Below are the code and all the weights of a small trained network. Each question names an input and a target symbol and asks about switching units off, where a switched-off unit gives its printed mean instead of its output.

import numpy as np


def w(rows, s, z=0):
    codes = np.array(rows[::2]) - 128.0
    scale = np.full(codes.shape[1], s)
    scale[-1] = z or s
    return codes * scale


def norm(h):
    return h / np.sqrt((h * h).mean(-1, keepdims=True) + 1e-5)


def f(y):
    return y / 2 * (1 + np.tanh(0.7978845608 * (y + 0.044715 * y**3)))


def softmax(a):
    e = np.exp(a - a.max(-1, keepdims=True))
    return e / e.sum(-1, keepdims=True)


def log_softmax(a):
    a = a - a.max(-1, keepdims=True)
    return a - np.log(np.exp(a).sum(-1, keepdims=True))


def net(x, mask):
    ids = ['ΓΛΠΣδεζηθμξφω'.index(c) for c in x.split()]
    T = len(ids)
    res = E[ids] + P[:T]
    r = norm(res)
    for j in range(3):
        rows = slice(2 * j, 2 * j + 2)
        q, k, v = (r @ M[0][rows].T for M in (Q, K, V))
        z = softmax(np.where(np.tri(T) > 0, q @ k.T / 2**0.5, -1e9)) @ v
        o = O[0][rows]
        res = res + np.where(mask[j], z, o[:, -1]) @ o[:, :-1]
    y = f(norm(res) @ A[0][:, :-1].T + A[0][:, -1])
    res = res + np.where(mask[3:7], y, B[0][:, -1]) @ B[0][:, :-1]
    return log_softmax(norm(res)[-1] @ U[:, :-1].T + U[:, -1])


Q, K, V, O, A, B = {}, {}, {}, {}, {}, {}
E = w([
[67,58,92,176,177,105],'Γ',
[60,92,170,185,98,75],'Λ',
[164,136,65,193,116,68],'Π',
[142,114,88,158,128,121],'Σ',
[78,122,192,226,155,93],'δ',
[68,95,119,121,96,113],'ε',
[61,86,161,131,112,151],'ζ',
[148,176,81,112,157,148],'η',
[77,128,164,61,86,97],'θ',
[44,224,255,146,198,114],'μ',
[98,90,111,71,24,130],'ξ',
[170,119,121,190,55,223],'φ',
[104,149,157,73,48,139],'ω',
],0.015)
P = w([
[6,153,143,252,121,125],'0',
[70,180,109,116,118,129],'1',
[108,117,180,172,132,107],'2',
[133,102,169,86,187,202],'3',
[132,186,107,73,133,112],'4',
[154,131,183,140,141,98],'5',
[166,114,185,72,183,173],'6',
],0.017)
Q[0] = w([
[155,86,129,114,116,202],'h1',
[178,50,215,91,169,146],'h1',
[164,137,249,115,202,141],'h2',
[141,113,157,125,60,25],'h2',
[129,54,119,123,197,204],'h3',
[86,158,2,89,123,118],'h3',
],0.011)
K[0] = w([
[174,210,154,130,82,177],'h1',
[188,135,177,76,73,98],'h1',
[237,192,219,76,153,107],'h2',
[118,78,116,164,140,115],'h2',
[52,198,122,94,254,112],'h3',
[112,92,103,165,83,231],'h3',
],0.011)
V[0] = w([
[54,89,91,93,204,54],'h1',
[133,174,151,74,66,84],'h1',
[98,186,157,85,48,102],'h2',
[127,22,112,132,102,120],'h2',
[138,113,128,202,75,254],'h3',
[133,141,46,134,136,150],'h3',
],0.012)
O[0] = w([
[96,8,50,56,134,151,210],'h1',
[90,213,82,137,73,159,58],'h1',
[153,184,115,108,175,103,210],'h2',
[85,106,184,104,74,95,17],'h2',
[186,190,148,72,119,127,251],'h3',
[202,108,103,122,108,124,11],'h3',
],0.012,0.0028)
A[0] = w([
[79,70,233,172,28,179,234],'n1',
[122,98,95,123,71,23,139],'n2',
[101,176,5,43,62,2,2],'n3',
[140,155,152,26,50,227,157],'n4',
],0.0095,0.007)
B[0] = w([
[166,125,134,89,89,173,244],'n1',
[156,147,90,201,157,3,135],'n2',
[155,62,165,163,133,192,145],'n3',
[91,156,99,191,103,117,177],'n4',
],0.019,0.011)
U = w([
[97,51,129,140,143,38,153],'Γ',
[67,80,177,165,67,57,112],'Λ',
[136,106,75,201,91,67,147],'Π',
[206,79,112,163,73,90,158],'Σ',
[97,57,222,205,130,124,18],'δ',
[92,83,17,10,87,38,115],'ε',
[141,133,107,3,104,173,228],'ζ',
[199,84,90,162,183,170,60],'η',
[7,129,28,89,87,124,35],'θ',
[68,101,188,132,217,115,69],'μ',
[101,145,70,176,19,140,3],'ξ',
[195,185,234,155,152,135,46],'φ',
[137,244,95,105,78,56,208],'ω',
],0.016,0.0048)

Each question gives the input, a string of symbols that net reads in full, and the target symbol t.
The units are the heads (2 rows each of Q, K, V and O) and the neurons (one row each of A and B). Each row of codes is followed by its name. A weight is (code - 128) times the scale printed after its matrix; where a second scale follows, it is the last column's (O, A, B and U).
mask holds one flag per unit, heads first, then neurons. A switched-off unit (its flag False) gives its mean, the last column of its rows in O or B, instead of its output. The means were averaged over made-up inputs and are rounded, as every weight is.
A unit's drop is (log p(t) with every unit on - log p(t) with that unit switched off) / (log p(t) with every unit on - log p(t) with every unit switched off).
The circuit of an input: a set's keep is (log p(t) with only the set's units on - log p(t) with every unit switched off) / (log p(t) with every unit on - log p(t) with every unit switched off). Starting from all 7 units, units are removed one at a time, each time the one whose removal leaves the highest keep (on an exact tie, the one counted first), for as long as the keep stays at least 0.8.
circuit, biggest first: the units of the circuit, biggest drop first
unit that matters most: the unit with the biggest drop
k most important neurons: the k neurons with the biggest drops, biggest first
heads that matter: for each layer, one digit per head in row order, 1 if its drop is at least 0.15 and else 0, layers parted by /
input η φ ζ ω ζ φ Π, target φ: unit that matters most : h1
input ζ ζ ζ η ε, target δ: heads that matter : 000
input ξ η η ζ, target η: heads that matter : 010
input Σ δ ζ φ ζ, target ω: circuit, biggest first : (h3 n4)
input θ ζ ζ Γ δ θ θ, target θ: circuit, biggest first : (h1 h3)
input ζ μ ζ, target μ: heads that matter : 010
input ζ ε η ζ η ζ Σ, target η: heads that matter : 000
input η μ Σ φ Σ, target ω: circuit, biggest first : (h3 n4)
input ζ Σ φ ζ ζ ζ δ, target ζ: 2 most important neurons : (n1 n4)
input ζ ζ ζ φ Γ Σ Σ, target Σ: heads that matter : 011
input Σ θ ζ ζ ξ ζ ε, target ξ: heads that matter : 100
input ξ Λ ζ δ η ζ μ, target μ: circuit, biggest first : (n1 h3)
input Π ξ ζ ζ Σ ζ, target Σ: circuit, biggest first : (h3 n1)
input ζ Γ Π ζ ξ, target ε: most important neuron : (n2)
input ζ ζ θ φ ζ Σ η, target η: heads that matter : 011
input Σ ζ ω ζ ζ, target θ: 2 most important neurons : (n4 n1)
input ζ Σ ζ ζ Λ, target Γ: heads that matter : 100
input δ ω ζ ζ ω, target ξ: heads that matter : 000
input ξ φ Γ η Σ, target ε: 2 most important neurons : (n1 n4)
input Γ ζ Σ ε Σ, target ε: heads that matter : 100
input φ ζ ζ δ ζ η δ, target η: unit that matters most : h2
input ζ Γ Λ ζ Σ Σ η, target η: circuit, biggest first : (n1 h3)
input Σ δ ζ Λ η ζ ζ, target η: circuit, biggest first : (h2 h3)
input ω ζ Σ ζ ζ θ, target θ: circuit, biggest first : (h3 h1)
input θ ζ η ω ξ Σ Σ, target ξ: circuit, biggest first : (h1 n4)
input ω Σ θ ω, target ω: circuit, biggest first : (h1 n4)
input ζ ζ ζ Γ Σ φ Σ, target φ: circuit, biggest first : (h1)
input η ζ φ ζ ω, target ω: circuit, biggest first : (h3 n4)
